Below is a small trained network, with its code and all its weights. Each question gives an input and a target symbol and asks what happens when units are switched off, that is, made to give their printed mean instead of their output.

import numpy as np


def w(rows, s, z=0):
    codes = np.array(rows[::2]) - 128.0
    scale = np.full(codes.shape[1], s)
    scale[-1] = z or s
    return codes * scale


def f(y):
    return y / 2 * (1 + np.tanh(0.7978845608 * (y + 0.044715 * y**3)))


def softmax(a):
    e = np.exp(a - a.max(-1, keepdims=True))
    return e / e.sum(-1, keepdims=True)


def log_softmax(a):
    a = a - a.max(-1, keepdims=True)
    return a - np.log(np.exp(a).sum(-1, keepdims=True))


def net(x, mask):
    ids = ['αβγδεζηθλξπσφψω'.index(c) for c in x.split()]
    T = len(ids)
    res = E[ids] + P[:T]
    r = res
    for j in range(2):
        rows = slice(4 * j, 4 * j + 4)
        q, k, v = (r @ M[0][rows].T for M in (Q, K, V))
        z = softmax(np.where(np.tri(T) > 0, q @ k.T / 4**0.5, -1e9)) @ v
        o = O[0][rows]
        res = res + np.where(mask[j], z, o[:, -1]) @ o[:, :-1]
    y = f(res @ A[0][:, :-1].T + A[0][:, -1])
    res = res + np.where(mask[2:18], y, B[0][:, -1]) @ B[0][:, :-1]
    return log_softmax(res[-1] @ U[:, :-1].T + U[:, -1])


Q, K, V, O, A, B = {}, {}, {}, {}, {}, {}
E = w([
[130,102,122,135,164,167,77,146,139],'α',
[121,138,126,157,134,155,71,94,128],'β',
[103,124,156,92,118,106,126,149,130],'γ',
[168,136,107,115,124,122,90,165,86],'δ',
[116,90,3,86,133,65,74,80,184],'ε',
[122,172,128,132,64,160,142,140,131],'ζ',
[71,110,118,135,162,150,107,153,173],'η',
[135,118,134,103,129,157,103,117,121],'θ',
[132,112,95,112,134,167,135,191,146],'λ',
[70,135,154,133,134,98,92,114,133],'ξ',
[153,122,121,116,107,136,140,76,99],'π',
[140,148,101,178,116,109,109,173,114],'σ',
[129,143,159,129,108,84,87,126,95],'φ',
[90,80,145,73,160,185,121,139,182],'ψ',
[92,119,149,115,158,100,74,186,136],'ω',
],0.025)
P = w([
[112,209,131,104,148,156,169,102,111],'0',
[72,134,147,129,119,182,150,124,59],'1',
[162,227,138,117,149,113,171,98,156],'2',
[42,131,130,122,69,190,108,149,61],'3',
[167,246,124,92,173,87,128,96,191],'4',
[63,101,134,162,7,138,60,156,67],'5',
[85,238,90,66,93,107,84,137,211],'6',
[201,149,134,58,121,174,44,192,62],'7',
],0.013)
Q[0] = w([
[69,51,155,107,44,199,43,191,21],'h0',
[32,254,141,97,123,105,89,174,151],'h0',
[132,173,93,62,108,227,66,134,124],'h0',
[143,251,141,18,130,118,33,185,148],'h0',
[190,138,159,79,169,180,24,173,86],'h1',
[198,35,47,78,110,152,92,124,135],'h1',
[23,46,138,155,64,202,126,169,9],'h1',
[115,227,68,29,131,90,125,178,184],'h1',
],0.0097)
K[0] = w([
[172,195,80,81,150,77,117,105,220],'h0',
[170,70,98,129,94,82,112,97,171],'h0',
[124,112,109,129,99,81,111,107,158],'h0',
[87,35,36,110,9,105,48,125,173],'h0',
[89,156,100,77,81,144,80,145,189],'h1',
[121,180,116,108,118,130,122,140,110],'h1',
[210,214,141,109,181,75,153,111,211],'h1',
[128,89,116,154,59,120,102,152,106],'h1',
],0.012)
V[0] = w([
[142,15,80,67,153,177,192,188,173],'h0',
[113,107,192,132,109,248,137,2,167],'h0',
[180,166,80,97,56,120,166,80,70],'h0',
[94,109,57,234,161,130,127,80,167],'h0',
[34,136,166,115,114,121,134,102,199],'h1',
[82,111,145,38,115,34,227,153,84],'h1',
[61,189,127,196,75,61,235,102,175],'h1',
[75,188,57,186,81,203,177,163,116],'h1',
],0.01)
O[0] = w([
[62,73,69,177,94,166,10,165,97,47],'h0',
[145,56,108,33,99,105,152,137,129,1],'h0',
[217,100,166,112,122,119,80,132,213,92],'h0',
[156,107,71,152,185,39,146,204,85,56],'h0',
[69,147,94,118,72,98,188,84,173,178],'h1',
[95,189,110,176,134,144,98,9,214,135],'h1',
[105,122,109,162,123,54,137,116,200,29],'h1',
[103,100,151,207,66,104,131,164,114,141],'h1',
],0.011,0.0076)
A[0] = w([
[204,124,202,137,131,110,162,140,181,87],'n0',
[141,181,144,152,111,159,152,191,161,83],'n1',
[214,64,141,66,160,67,132,142,162,1],'n2',
[56,121,167,112,155,132,110,150,167,144],'n3',
[153,89,117,99,76,164,82,155,119,178],'n4',
[116,166,147,118,191,254,78,155,147,48],'n5',
[153,99,57,61,121,89,140,97,137,95],'n6',
[176,115,107,179,162,72,77,169,134,87],'n7',
[111,62,134,100,83,172,126,108,70,181],'n8',
[169,116,182,158,180,160,120,122,169,115],'n9',
[149,105,147,129,206,155,94,136,30,125],'n10',
[207,101,172,185,74,146,202,154,108,121],'n11',
[54,130,73,71,108,87,152,152,47,26],'n12',
[126,177,222,135,95,120,96,129,144,48],'n13',
[202,115,137,189,89,156,44,122,108,113],'n14',
[137,96,197,135,67,188,96,183,175,117],'n15',
],0.0078,0.0048)
B[0] = w([
[87,43,106,136,235,127,154,151,144,183],'n0',
[109,71,137,123,143,120,69,44,98,173],'n1',
[60,117,56,178,109,148,108,62,72,148],'n2',
[167,200,90,149,102,170,134,130,134,174],'n3',
[87,156,155,67,132,106,105,109,155,176],'n4',
[166,90,134,139,83,95,170,118,68,255],'n5',
[77,113,139,149,126,89,96,109,91,140],'n6',
[121,167,158,116,162,156,120,105,133,158],'n7',
[96,156,108,126,125,139,113,210,185,167],'n8',
[106,137,71,101,88,168,85,134,107,174],'n9',
[181,148,111,116,100,132,141,152,163,183],'n10',
[84,102,220,134,150,141,70,189,118,155],'n11',
[195,60,84,177,177,218,163,99,179,179],'n12',
[177,62,111,121,111,196,169,108,129,215],'n13',
[158,144,1,144,116,23,143,154,86,186],'n14',
[118,87,166,159,109,46,93,107,92,190],'n15',
],0.0073,0.015)
U = w([
[174,137,151,106,115,171,155,195,140,70],'α',
[90,87,108,69,180,87,141,124,54,85],'β',
[183,142,124,134,54,128,101,98,196,120],'γ',
[202,72,143,131,116,152,80,91,93,101],'δ',
[153,156,82,82,170,89,99,136,118,218],'ε',
[118,74,162,141,100,81,137,111,139,166],'ζ',
[162,93,83,167,109,118,193,144,144,103],'η',
[98,141,182,1,95,91,100,149,106,254],'θ',
[101,126,120,137,70,81,104,144,113,134],'λ',
[143,126,102,73,103,28,197,120,119,190],'ξ',
[75,70,95,82,185,83,53,30,76,13],'π',
[122,124,186,145,198,154,56,153,131,181],'σ',
[176,103,137,85,202,146,130,101,155,153],'φ',
[114,91,99,91,135,170,76,117,125,23],'ψ',
[82,175,135,108,156,150,143,112,29,147],'ω',
],0.0056,0.0034)

Each question gives the input, a string of symbols that net reads in full, and the target symbol t.
The units are the heads (4 rows each of Q, K, V and O) and the neurons (one row each of A and B). Each row of codes is followed by its name. A weight is (code - 128) times the scale printed after its matrix; where a second scale follows, it is the last column's (O, A, B and U).
mask holds one flag per unit, heads first, then neurons. A switched-off unit (its flag False) gives its mean, the last column of its rows in O or B, instead of its output. The means were averaged over made-up inputs and are rounded, as every weight is.
A unit's drop is (log p(t) with every unit on - log p(t) with that unit switched off) / (log p(t) with every unit on - log p(t) with every unit switched off).
The circuit of an input: a set's keep is (log p(t) with only the set's units on - log p(t) with every unit switched off) / (log p(t) with every unit on - log p(t) with every unit switched off). Starting from the 12 units with the biggest drops (on a tie, the unit counted first), units are removed one at a time, each time the one whose removal leaves the highest keep (on an exact tie, the one counted first), for as long as the keep stays at least 0.8.
circuit, biggest first: the units of the circuit, biggest drop first
unit that matters most: the unit with the biggest drop
top k neurons: the k neurons with the biggest drops, biggest first
heads that matter: for each layer, one digit per head in row order, 1 if its drop is at least 0.15 and else 0, layers parted by /
drop when u is switched off: that unit's drop, to one decimal
input δ η σ ω δ β, target δ: circuit, biggest first => (h0 h1 n5)
input σ ω φ ψ φ β θ, target β: circuit, biggest first => (h0 h1 n2 n0)
input ω ω ω δ ω γ, target ω: circuit, biggest first => (h0)
input δ θ θ, target θ: heads that matter => 10
input θ δ γ ψ θ, target ψ: heads that matter => 10
input ω ψ ζ ω δ, target ω: heads that matter => 10
input δ ψ β α ω β, target ω: heads that matter => 10
input λ λ δ λ, target δ: circuit, biggest first => (h0 h1 n5)
input δ δ ω δ γ γ γ, target γ: heads that matter => 11
input γ ω ψ ω ω ω α ω, target α: heads that matter => 11
input θ δ δ φ ψ, target φ: circuit, biggest first => (h0 n0)
input φ η ω γ η γ θ, target γ: circuit, biggest first => (h1 h0)
input ω δ θ, target δ: circuit, biggest first => (h1 h0 n5)
input λ δ η, target δ: circuit, biggest first => (h1 h0 n5)
input θ δ ω, target δ: unit that matters most => h1
input δ ε φ δ θ, target ε: top 2 neurons => (n14 n10)
input ψ ω φ ω δ ε σ, target ε: drop when h0 is switched off => 1.1
input γ ω ω ω α, target ω: drop when h0 is switched off => 0.6
input ω η ω ω γ, target ω: drop when h0 is switched off => 0.7
input φ ω γ ω ω θ ω, target θ: top neuron => (n4)
